Below is a small trained network, with its code and all its weights. Each question gives an input and a target symbol and asks what happens when units are switched off, that is, made to give their printed mean instead of their output.

import numpy as np


def w(rows, s, z=0):
    codes = np.array(rows[::2]) - 128.0
    scale = np.full(codes.shape[1], s)
    scale[-1] = z or s
    return codes * scale


def norm(h):
    return h / np.sqrt((h * h).mean(-1, keepdims=True) + 1e-5)


def f(y):
    return y / 2 * (1 + np.tanh(0.7978845608 * (y + 0.044715 * y**3)))


def softmax(a):
    e = np.exp(a - a.max(-1, keepdims=True))
    return e / e.sum(-1, keepdims=True)


def log_softmax(a):
    a = a - a.max(-1, keepdims=True)
    return a - np.log(np.exp(a).sum(-1, keepdims=True))


def net(x, mask):
    ids = ['αβζηθμξπσφω'.index(c) for c in x.split()]
    T = len(ids)
    res = E[ids] + P[:T]
    r = norm(res)
    for j in range(3):
        rows = slice(3 * j, 3 * j + 3)
        q, k, v = (r @ M[0][rows].T for M in (Q, K, V))
        z = softmax(np.where(np.tri(T) > 0, q @ k.T / 3**0.5, -1e9)) @ v
        o = O[0][rows]
        res = res + np.where(mask[j], z, o[:, -1]) @ o[:, :-1]
    y = f(norm(res) @ A[0][:, :-1].T + A[0][:, -1])
    res = res + np.where(mask[3:11], y, B[0][:, -1]) @ B[0][:, :-1]
    return log_softmax(norm(res)[-1] @ U[:, :-1].T + U[:, -1])


Q, K, V, O, A, B = {}, {}, {}, {}, {}, {}
E = w([
[153,204,128,164,191,56,51,176,194,116,143,60],'α',
[124,97,86,122,166,90,185,96,222,101,131,130],'β',
[111,111,145,53,91,148,61,120,110,153,135,60],'ζ',
[126,56,119,253,133,224,57,161,80,115,100,104],'η',
[173,112,124,155,171,117,205,126,85,33,143,148],'θ',
[236,143,195,128,7,70,120,126,173,199,89,87],'μ',
[85,133,83,206,178,50,95,151,107,154,101,129],'ξ',
[124,89,67,52,52,136,143,183,42,84,177,227],'π',
[168,163,33,145,88,157,90,178,76,119,213,124],'σ',
[128,120,165,103,155,93,102,99,88,120,118,28],'φ',
[128,155,103,161,179,82,136,85,163,130,156,56],'ω',
],0.017)
P = w([
[115,170,146,124,98,188,146,105,147,148,109,153],'0',
[94,96,169,149,155,89,184,181,104,188,197,143],'1',
[102,144,154,138,155,82,144,236,127,134,85,129],'2',
[112,61,130,170,67,93,179,166,145,191,162,74],'3',
[152,106,94,73,130,129,52,69,93,155,82,175],'4',
[173,55,130,107,171,191,94,160,122,198,103,130],'5',
[142,143,114,130,5,172,169,52,102,109,46,126],'6',
[161,101,39,71,148,75,164,148,177,168,47,118],'7',
[158,119,73,55,182,162,117,80,87,196,57,67],'8',
[202,127,162,206,116,111,184,150,85,143,172,57],'9',
[212,168,125,102,138,199,153,137,124,174,80,43],'10',
],0.013)
Q[0] = w([
[195,156,53,91,224,194,100,69,125,160,85,177],'h0',
[91,198,139,96,183,168,83,30,96,89,88,160],'h0',
[109,87,107,109,137,99,24,76,135,74,171,192],'h0',
[65,192,179,151,25,54,166,165,156,66,124,127],'h1',
[247,130,85,178,70,105,92,10,102,111,59,143],'h1',
[23,139,188,122,144,122,64,167,176,65,202,229],'h1',
[31,179,57,73,185,44,58,85,75,74,78,234],'h2',
[160,173,45,93,137,117,149,154,97,122,89,61],'h2',
[65,94,140,153,70,23,198,255,124,135,145,107],'h2',
],0.008)
K[0] = w([
[88,56,94,63,252,113,69,194,114,97,155,122],'h0',
[112,71,133,139,199,181,138,162,124,161,222,106],'h0',
[72,116,208,139,204,129,124,118,104,135,217,158],'h0',
[84,117,63,158,106,166,110,20,146,95,191,91],'h1',
[160,57,185,143,47,53,177,156,113,233,167,105],'h1',
[2,144,151,102,175,150,145,122,98,100,187,113],'h1',
[166,92,187,129,186,121,110,106,116,198,220,167],'h2',
[184,62,97,109,117,113,103,123,132,150,75,147],'h2',
[126,195,125,135,38,119,117,48,132,72,62,141],'h2',
],0.0089)
V[0] = w([
[95,158,102,57,245,108,200,83,34,22,159,81],'h0',
[199,157,222,39,103,113,26,197,49,96,138,92],'h0',
[101,60,59,13,60,221,122,135,166,133,115,176],'h0',
[57,159,26,143,191,187,154,117,3,17,156,81],'h1',
[215,67,184,211,164,167,107,74,143,62,48,39],'h1',
[229,155,193,137,90,203,203,197,169,46,153,185],'h1',
[46,3,159,130,175,197,77,52,120,95,84,66],'h2',
[156,77,222,49,88,2,194,88,196,136,11,160],'h2',
[14,120,131,124,195,128,102,206,40,50,47,248],'h2',
],0.0085)
O[0] = w([
[60,162,137,243,112,136,153,39,123,79,211,54,81],'h0',
[147,45,194,63,106,73,108,244,175,77,246,71,118],'h0',
[114,166,67,41,193,119,69,95,92,47,128,131,107],'h0',
[74,219,121,175,198,93,226,54,131,169,220,101,4],'h1',
[128,47,95,182,102,180,130,136,191,177,159,198,174],'h1',
[167,62,29,177,78,63,93,181,56,110,165,157,129],'h1',
[31,74,133,99,157,214,88,81,183,151,186,214,141],'h2',
[56,107,146,177,41,180,49,169,128,81,15,69,134],'h2',
[2,239,41,55,148,136,154,223,148,193,92,81,81],'h2',
],0.0096,0.011)
A[0] = w([
[127,138,147,80,70,140,136,86,102,123,143,122,38],'n0',
[186,120,122,111,47,82,48,158,175,176,95,131,206],'n1',
[132,148,156,142,178,66,110,112,123,150,113,113,147],'n2',
[146,120,127,143,163,167,96,120,81,135,94,147,253],'n3',
[71,112,91,180,143,104,158,120,95,103,122,96,138],'n4',
[102,89,125,104,49,93,153,191,114,137,130,174,228],'n5',
[252,84,113,113,88,112,116,209,144,112,99,148,180],'n6',
[81,172,132,156,137,150,159,163,172,109,138,164,100],'n7',
],0.011,0.0035)
B[0] = w([
[187,125,116,128,216,116,160,54,110,119,155,92,126],'n0',
[191,37,31,143,122,254,137,200,72,144,71,132,228],'n1',
[147,62,124,61,167,124,105,86,131,170,138,87,136],'n2',
[175,154,55,113,201,124,77,194,132,141,110,171,177],'n3',
[98,74,74,73,100,144,111,117,90,150,172,82,143],'n4',
[91,68,143,139,67,200,79,68,31,178,88,73,187],'n5',
[141,72,50,114,151,180,136,163,51,61,23,138,254],'n6',
[66,105,127,116,99,146,184,141,163,108,91,113,136],'n7',
],0.0092,0.016)
U = w([
[164,66,132,122,101,121,183,161,101,181,89,152,141],'α',
[102,135,60,149,168,147,62,65,110,110,77,173,98],'β',
[101,100,128,63,181,143,71,121,161,55,153,179,206],'ζ',
[115,113,79,84,154,145,146,108,164,185,177,255,64],'η',
[80,116,46,166,103,137,146,107,140,151,177,80,148],'θ',
[132,114,134,134,116,76,113,112,140,128,111,162,120],'μ',
[100,192,165,104,131,152,188,147,132,187,83,144,252],'ξ',
[82,172,83,67,148,84,98,145,133,93,133,86,197],'π',
[221,135,99,108,197,86,159,79,127,135,148,146,88],'σ',
[78,102,176,148,122,177,115,108,173,111,182,141,247],'φ',
[209,125,144,171,152,147,143,38,149,167,142,171,100],'ω',
],0.0084,0.0024)

Each question gives the input, a string of symbols that net reads in full, and the target symbol t.
The units are the heads (3 rows each of Q, K, V and O) and the neurons (one row each of A and B). Each row of codes is followed by its name. A weight is (code - 128) times the scale printed after its matrix; where a second scale follows, it is the last column's (O, A, B and U).
mask holds one flag per unit, heads first, then neurons. A switched-off unit (its flag False) gives its mean, the last column of its rows in O or B, instead of its output. The means were averaged over made-up inputs and are rounded, as every weight is.
A unit's drop is (log p(t) with every unit on - log p(t) with that unit switched off) / (log p(t) with every unit on - log p(t) with every unit switched off).
The circuit of an input: a set's keep is (log p(t) with only the set's units on - log p(t) with every unit switched off) / (log p(t) with every unit on - log p(t) with every unit switched off). Starting from all 11 units, units are removed one at a time, each time the one whose removal leaves the highest keep (on an exact tie, the one counted first), for as long as the keep stays at least 0.8.
units of the circuit, in order: the units of the circuit, biggest drop first
most important unit: the unit with the biggest drop
top k neurons: the k neurons with the biggest drops, biggest first
heads that matter: for each layer, one digit per head in row order, 1 if its drop is at least 0.15 and else 0, layers parted by /
input η β θ ζ, target η: heads that matter : 011
input β π φ ξ, target β: heads that matter : 100
input β β α ω, target β: most important unit : h0
input σ ξ ζ φ θ ξ η π α σ ω, target π: heads that matter : 111
input θ θ α π π θ π η β η, target π: units of the circuit, in order : h0; h2; h1; n1
input σ β φ β ω θ β ζ ζ, target θ: units of the circuit, in order : h0; h1; n6
input π π α β ω, target π: units of the circuit, in order : h1; h2; h0
input ω α α, target ω: heads that matter : 111
input φ ζ ξ, target φ: units of the circuit, in order : h0; h1; h2
input ζ β β φ θ β, target β: top 2 neurons : n1; n3
input φ ξ φ φ α, target ξ: units of the circuit, in order : h1; h2; h0
input ω β θ ζ ζ σ β β β, target σ: units of the circuit, in order : h2; h1; n1
input θ α ξ η α η, target ξ: top 2 neurons : n1; n6
input σ θ ξ β ω, target θ: heads that matter : 101
input η φ β η φ α η φ, target φ: units of the circuit, in order : h2; h1; h0; n6
input η ζ σ, target η: units of the circuit, in order : h2
input θ β ω β, target θ: heads that matter : 000
input η β β β, target η: heads that matter : 001
input π ξ ξ α β σ β θ α, target σ: heads that matter : 011
input β ζ π π ξ η φ π σ η ζ, target π: units of the circuit, in order : h1; h0; h2
input β π β α, target β: units of the circuit, in order : h0
input ξ ζ ξ σ β θ, target ξ: units of the circuit, in order : h2; h1; n6
input ζ σ ζ β, target ζ: units of the circuit, in order : h0; h2
input φ π ζ σ η ξ ζ φ β, target ξ: heads that matter : 011
